Below are the code and all the weights of a small trained network. Each question names an input and a target symbol and asks about switching units off, where a switched-off unit gives its printed mean instead of its output.

import numpy as np


def w(rows, s, z=0):
    codes = np.array(rows[::2]) - 128.0
    scale = np.full(codes.shape[1], s)
    scale[-1] = z or s
    return codes * scale


def f(y):
    return y / 2 * (1 + np.tanh(0.7978845608 * (y + 0.044715 * y**3)))


def softmax(a):
    e = np.exp(a - a.max(-1, keepdims=True))
    return e / e.sum(-1, keepdims=True)


def log_softmax(a):
    a = a - a.max(-1, keepdims=True)
    return a - np.log(np.exp(a).sum(-1, keepdims=True))


def net(x, mask):
    ids = ['βεζλμξπσφψω'.index(c) for c in x.split()]
    T = len(ids)
    res = E[ids] + P[:T]
    u = 0
    for l in range(2):
        r = res
        for j in range(2):
            rows = slice(4 * j, 4 * j + 4)
            q, k, v = (r @ M[l][rows].T for M in (Q, K, V))
            z = softmax(np.where(np.tri(T) > 0, q @ k.T / 4**0.5, -1e9)) @ v
            o = O[l][rows]
            res = res + np.where(mask[u + j], z, o[:, -1]) @ o[:, :-1]
        u += 2
        y = f(res @ A[l][:, :-1].T + A[l][:, -1])
        res = res + np.where(mask[u : u + 16], y, B[l][:, -1]) @ B[l][:, :-1]
        u += 16
    return log_softmax(res[-1] @ U[:, :-1].T + U[:, -1])


Q, K, V, O, A, B = {}, {}, {}, {}, {}, {}
E = w([
[119,126,198,114,159,96,45],'β',
[173,126,163,122,182,150,48],'ε',
[196,144,79,150,143,192,71],'ζ',
[117,146,134,127,144,144,45],'λ',
[151,137,80,118,112,168,39],'μ',
[122,131,145,84,122,129,6],'ξ',
[102,141,89,236,57,105,31],'π',
[42,139,186,200,165,243,148],'σ',
[176,207,157,147,157,124,185],'φ',
[247,22,80,166,212,116,155],'ψ',
[202,159,93,121,23,119,162],'ω',
],0.018)
P = w([
[58,46,119,133,120,208,208],'0',
[172,121,242,137,65,188,110],'1',
[90,62,77,120,160,181,169],'2',
[190,137,213,142,83,158,85],'3',
[105,93,65,106,167,153,155],'4',
[205,158,186,137,100,137,76],'5',
[117,119,53,97,174,128,145],'6',
[213,178,170,132,119,113,67],'7',
[127,140,44,89,185,99,142],'8',
[230,196,147,133,128,92,67],'9',
[140,167,33,80,200,74,140],'10',
[254,214,108,136,135,87,67],'11',
[140,167,23,94,190,56,133],'12',
],0.012)
Q[0] = w([
[45,47,66,127,157,129,148],'L0H0',
[195,99,157,159,86,95,188],'L0H0',
[40,70,130,59,31,91,249],'L0H0',
[174,99,153,103,92,146,86],'L0H0',
[169,148,141,139,140,134,129],'L0H1',
[81,95,123,82,76,129,127],'L0H1',
[73,43,106,119,112,66,208],'L0H1',
[149,168,178,157,43,139,87],'L0H1',
],0.014)
K[0] = w([
[15,122,178,117,142,235,109],'L0H0',
[153,122,112,70,85,133,161],'L0H0',
[70,57,178,178,97,251,182],'L0H0',
[137,156,112,97,121,60,178],'L0H0',
[154,138,120,110,109,55,103],'L0H1',
[71,103,142,133,102,165,142],'L0H1',
[112,45,173,135,119,221,149],'L0H1',
[128,207,104,123,111,78,149],'L0H1',
],0.014)
V[0] = w([
[114,42,108,134,69,126,202],'L0H0',
[113,149,58,116,199,124,55],'L0H0',
[96,148,123,68,3,174,136],'L0H0',
[91,232,115,162,150,174,168],'L0H0',
[147,119,166,200,174,92,189],'L0H1',
[165,187,161,32,138,181,209],'L0H1',
[149,155,138,104,125,83,168],'L0H1',
[58,223,136,90,252,102,70],'L0H1',
],0.0061)
O[0] = w([
[160,103,52,173,162,55,82,2],'L0H0',
[101,109,193,40,128,211,140,180],'L0H0',
[132,195,103,42,157,109,84,68],'L0H0',
[131,213,96,199,118,134,115,112],'L0H0',
[100,163,136,172,79,110,88,133],'L0H1',
[148,152,92,201,253,106,52,149],'L0H1',
[104,139,118,221,147,111,104,118],'L0H1',
[137,76,113,141,131,169,62,108],'L0H1',
],0.0067,0.0047)
A[0] = w([
[79,114,97,91,90,110,54,27],'L0N0',
[148,95,79,95,173,144,181,67],'L0N1',
[192,127,182,43,142,130,109,223],'L0N2',
[29,127,143,149,193,145,198,136],'L0N3',
[146,127,136,209,122,177,164,71],'L0N4',
[149,144,119,178,104,141,140,78],'L0N5',
[81,109,111,112,142,169,2,98],'L0N6',
[178,94,175,156,39,115,129,39],'L0N7',
[126,172,214,179,111,89,198,76],'L0N8',
[78,72,27,164,128,133,120,102],'L0N9',
[202,122,144,98,86,5,45,65],'L0N10',
[114,179,219,94,100,130,67,40],'L0N11',
[124,112,193,163,129,171,81,3],'L0N12',
[138,132,66,171,166,48,77,101],'L0N13',
[18,17,102,167,141,105,108,130],'L0N14',
[79,120,105,30,108,156,158,141],'L0N15',
],0.0095,0.0054)
B[0] = w([
[146,47,208,91,212,160,110,136],'L0N0',
[168,109,102,248,136,154,2,151],'L0N1',
[123,82,116,137,38,86,189,255],'L0N2',
[157,166,180,134,191,167,235,154],'L0N3',
[173,118,173,78,99,88,98,159],'L0N4',
[164,151,159,70,137,103,113,144],'L0N5',
[174,164,146,150,176,47,127,217],'L0N6',
[138,147,116,45,224,164,141,148],'L0N7',
[129,71,52,130,144,166,55,161],'L0N8',
[73,142,99,115,72,172,93,138],'L0N9',
[139,150,131,186,216,213,187,179],'L0N10',
[154,195,55,101,88,160,134,183],'L0N11',
[197,157,137,140,100,122,87,161],'L0N12',
[111,81,188,82,123,146,186,168],'L0N13',
[42,116,173,85,123,69,117,143],'L0N14',
[97,163,93,139,238,120,42,182],'L0N15',
],0.007,0.0099)
Q[1] = w([
[73,40,99,125,36,75,183],'L1H0',
[132,140,202,120,142,161,55],'L1H0',
[198,150,141,119,39,116,107],'L1H0',
[127,1,119,171,148,147,77],'L1H0',
[163,198,197,80,102,167,125],'L1H1',
[80,89,187,85,103,178,43],'L1H1',
[135,73,178,157,124,93,112],'L1H1',
[185,116,105,137,148,84,147],'L1H1',
],0.0091)
K[1] = w([
[35,103,157,124,106,136,130],'L1H0',
[77,67,106,150,97,94,216],'L1H0',
[215,132,79,59,165,96,38],'L1H0',
[159,62,139,161,137,128,100],'L1H0',
[174,148,156,82,255,226,86],'L1H1',
[98,48,144,64,72,209,164],'L1H1',
[98,83,145,145,107,99,129],'L1H1',
[146,112,139,167,135,140,51],'L1H1',
],0.0079)
V[1] = w([
[111,114,45,207,127,133,239],'L1H0',
[171,70,58,169,201,139,122],'L1H0',
[42,98,78,92,209,37,177],'L1H0',
[85,194,248,68,141,77,100],'L1H0',
[64,118,207,119,131,254,203],'L1H1',
[115,43,8,38,162,77,92],'L1H1',
[208,78,93,56,104,115,146],'L1H1',
[133,157,107,112,160,145,87],'L1H1',
],0.0043)
O[1] = w([
[136,167,104,109,68,138,150,105],'L1H0',
[121,75,130,109,60,189,137,197],'L1H0',
[149,108,109,68,171,150,58,2],'L1H0',
[179,254,154,51,92,199,117,85],'L1H0',
[105,139,215,227,105,140,85,103],'L1H1',
[208,188,76,141,138,73,156,32],'L1H1',
[239,115,144,75,124,188,195,129],'L1H1',
[104,140,99,119,108,110,135,173],'L1H1',
],0.0052,0.0053)
A[1] = w([
[77,161,113,88,111,203,163,113],'L1N0',
[63,87,165,37,145,34,131,87],'L1N1',
[96,78,68,98,79,70,45,128],'L1N2',
[168,84,103,180,218,109,132,2],'L1N3',
[168,153,197,84,105,121,160,90],'L1N4',
[31,143,89,168,138,124,97,159],'L1N5',
[65,149,192,81,79,154,142,102],'L1N6',
[114,75,72,119,154,122,191,97],'L1N7',
[152,103,83,192,138,191,123,47],'L1N8',
[113,138,44,112,92,68,144,128],'L1N9',
[180,149,108,147,105,100,147,124],'L1N10',
[129,100,179,168,179,36,88,130],'L1N11',
[147,170,58,146,67,179,112,81],'L1N12',
[139,187,178,118,74,149,86,49],'L1N13',
[117,111,41,116,2,108,98,159],'L1N14',
[11,104,125,83,136,160,184,127],'L1N15',
],0.011,0.0096)
B[1] = w([
[201,98,70,161,165,83,110,199],'L1N0',
[126,189,167,189,121,86,159,193],'L1N1',
[136,155,115,207,128,205,79,218],'L1N2',
[71,186,138,110,90,174,160,199],'L1N3',
[2,74,89,153,173,128,92,227],'L1N4',
[100,137,117,48,198,193,163,203],'L1N5',
[163,55,96,206,131,133,171,207],'L1N6',
[134,162,111,157,139,111,20,216],'L1N7',
[114,101,154,122,150,42,147,200],'L1N8',
[186,135,96,71,50,146,111,152],'L1N9',
[76,168,217,90,134,206,108,255],'L1N10',
[157,109,121,75,108,132,160,244],'L1N11',
[117,123,130,116,164,18,99,211],'L1N12',
[99,116,83,137,141,85,95,235],'L1N13',
[96,154,122,108,98,106,190,254],'L1N14',
[49,93,201,87,83,121,21,210],'L1N15',
],0.0092,0.004)
U = w([
[85,135,145,116,44,184,111,103],'β',
[114,85,140,14,158,95,66,130],'ε',
[85,115,176,117,92,45,113,119],'ζ',
[134,67,55,114,188,49,132,152],'λ',
[100,82,156,126,126,133,92,4],'μ',
[213,23,179,67,73,149,107,235],'ξ',
[126,131,124,58,47,116,124,196],'π',
[134,89,99,202,49,119,87,127],'σ',
[150,165,116,152,163,158,206,238],'φ',
[151,103,75,103,126,176,69,45],'ψ',
[187,148,181,156,109,95,2,35],'ω',
],0.0091,0.0041)

Each question gives the input, a string of symbols that net reads in full, and the target symbol t.
The units are the heads (4 rows each of Q, K, V and O) and the neurons (one row each of A and B). Each row of codes is followed by its name. A weight is (code - 128) times the scale printed after its matrix; where a second scale follows, it is the last column's (O, A, B and U).
mask holds one flag per unit, layer by layer, with each layer's heads first. A switched-off unit (its flag False) gives its mean, the last column of its rows in O or B, instead of its output. The means were averaged over made-up inputs and are rounded, as every weight is.
A unit's drop is (log p(t) with every unit on - log p(t) with that unit switched off) / (log p(t) with every unit on - log p(t) with every unit switched off).
The circuit of an input: a set's keep is (log p(t) with only the set's units on - log p(t) with every unit switched off) / (log p(t) with every unit on - log p(t) with every unit switched off). Starting from the 12 units with the biggest drops (on a tie, the unit counted first), units are removed one at a time, each time the one whose removal leaves the highest keep (on an exact tie, the one counted first), for as long as the keep stays at least 0.8.
units of the circuit, in order: the units of the circuit, biggest drop first
unit that matters most: the unit with the biggest drop
top k neurons: the k neurons with the biggest drops, biggest first
top k neurons in layer l: the k neurons of layer l with the biggest drops, biggest first
heads that matter: for each layer, one digit per head in row order, 1 if its drop is at least 0.15 and else 0, layers parted by /
input ζ β ω π, target φ: heads that matter -> 10 / 00
input π μ π π ψ β ξ μ, target ε: heads that matter -> 11 / 11
input φ φ φ σ ε β ω ε λ μ, target π: units of the circuit, in order -> L0N2; L0H0; L1N14
input μ ε ε μ β ζ λ ξ, target ε: units of the circuit, in order -> L0H0; L1N4
input σ φ φ μ, target ω: heads that matter -> 01 / 00
input ψ σ β μ ψ ω ζ μ, target φ: unit that matters most -> L0N10
input σ λ ζ ψ φ λ, target ξ: units of the circuit, in order -> L0H0; L1N11; L1H0; L1N4
input μ φ μ μ, target ω: units of the circuit, in order -> L0H1; L0N12
input μ φ π, target β: top 3 neurons in layer 1 -> L1N2; L1N5; L1N15
input λ λ λ, target ε: units of the circuit, in order -> L1N5; L1N15; L0N14
input β ε φ λ β μ π ε σ φ ψ σ, target ξ: top 2 neurons in layer 0 -> L0N4; L0N1
input π ψ φ ζ ε φ λ ψ β, target ζ: units of the circuit, in order -> L1N1; L0H0; L0N10
input ξ λ ξ ξ λ λ ζ π ζ ω ξ β, target φ: heads that matter -> 00 / 00
input ψ π λ, target ε: units of the circuit, in order -> L0N15; L1N15; L0H1
input ω ε φ φ σ φ φ μ λ λ μ ε ψ, target σ: units of the circuit, in order -> L0N1; L1H0; L1N3
input φ ε π ζ, target λ: heads that matter -> 11 / 00
input β φ λ λ λ λ, target ζ: unit that matters most -> L1N12
input ζ μ μ ε β ξ λ φ β λ ψ ξ, target ξ: heads that matter -> 11 / 00
input φ ω π ε ε μ σ π μ λ, target σ: top 3 neurons -> L0N2; L0N3; L1N6
input ζ φ ε ξ ζ π, target λ: top 2 neurons -> L0N7; L0N11
input ω φ ξ φ φ ζ μ ε λ φ β ψ, target ξ: top 2 neurons -> L0N4; L0N1
input ε ξ λ φ μ λ φ ζ ψ ε σ ε, target σ: heads that matter -> 10 / 01
input π ε σ ω ζ λ ε σ π ψ φ π, target ξ: unit that matters most -> L1N11
input ψ ω λ β, target φ: heads that matter -> 10 / 00
input ζ φ φ ε ψ σ σ σ λ ζ, target σ: heads that matter -> 10 / 01
input φ σ ω, target π: heads that matter -> 10 / 00
input λ ε ψ π, target ξ: top neuron -> L0N7
input β ψ μ β β φ ζ ω φ ψ, target φ: heads that matter -> 11 / 00
input ε σ φ π ζ, target λ: heads that matter -> 00 / 00
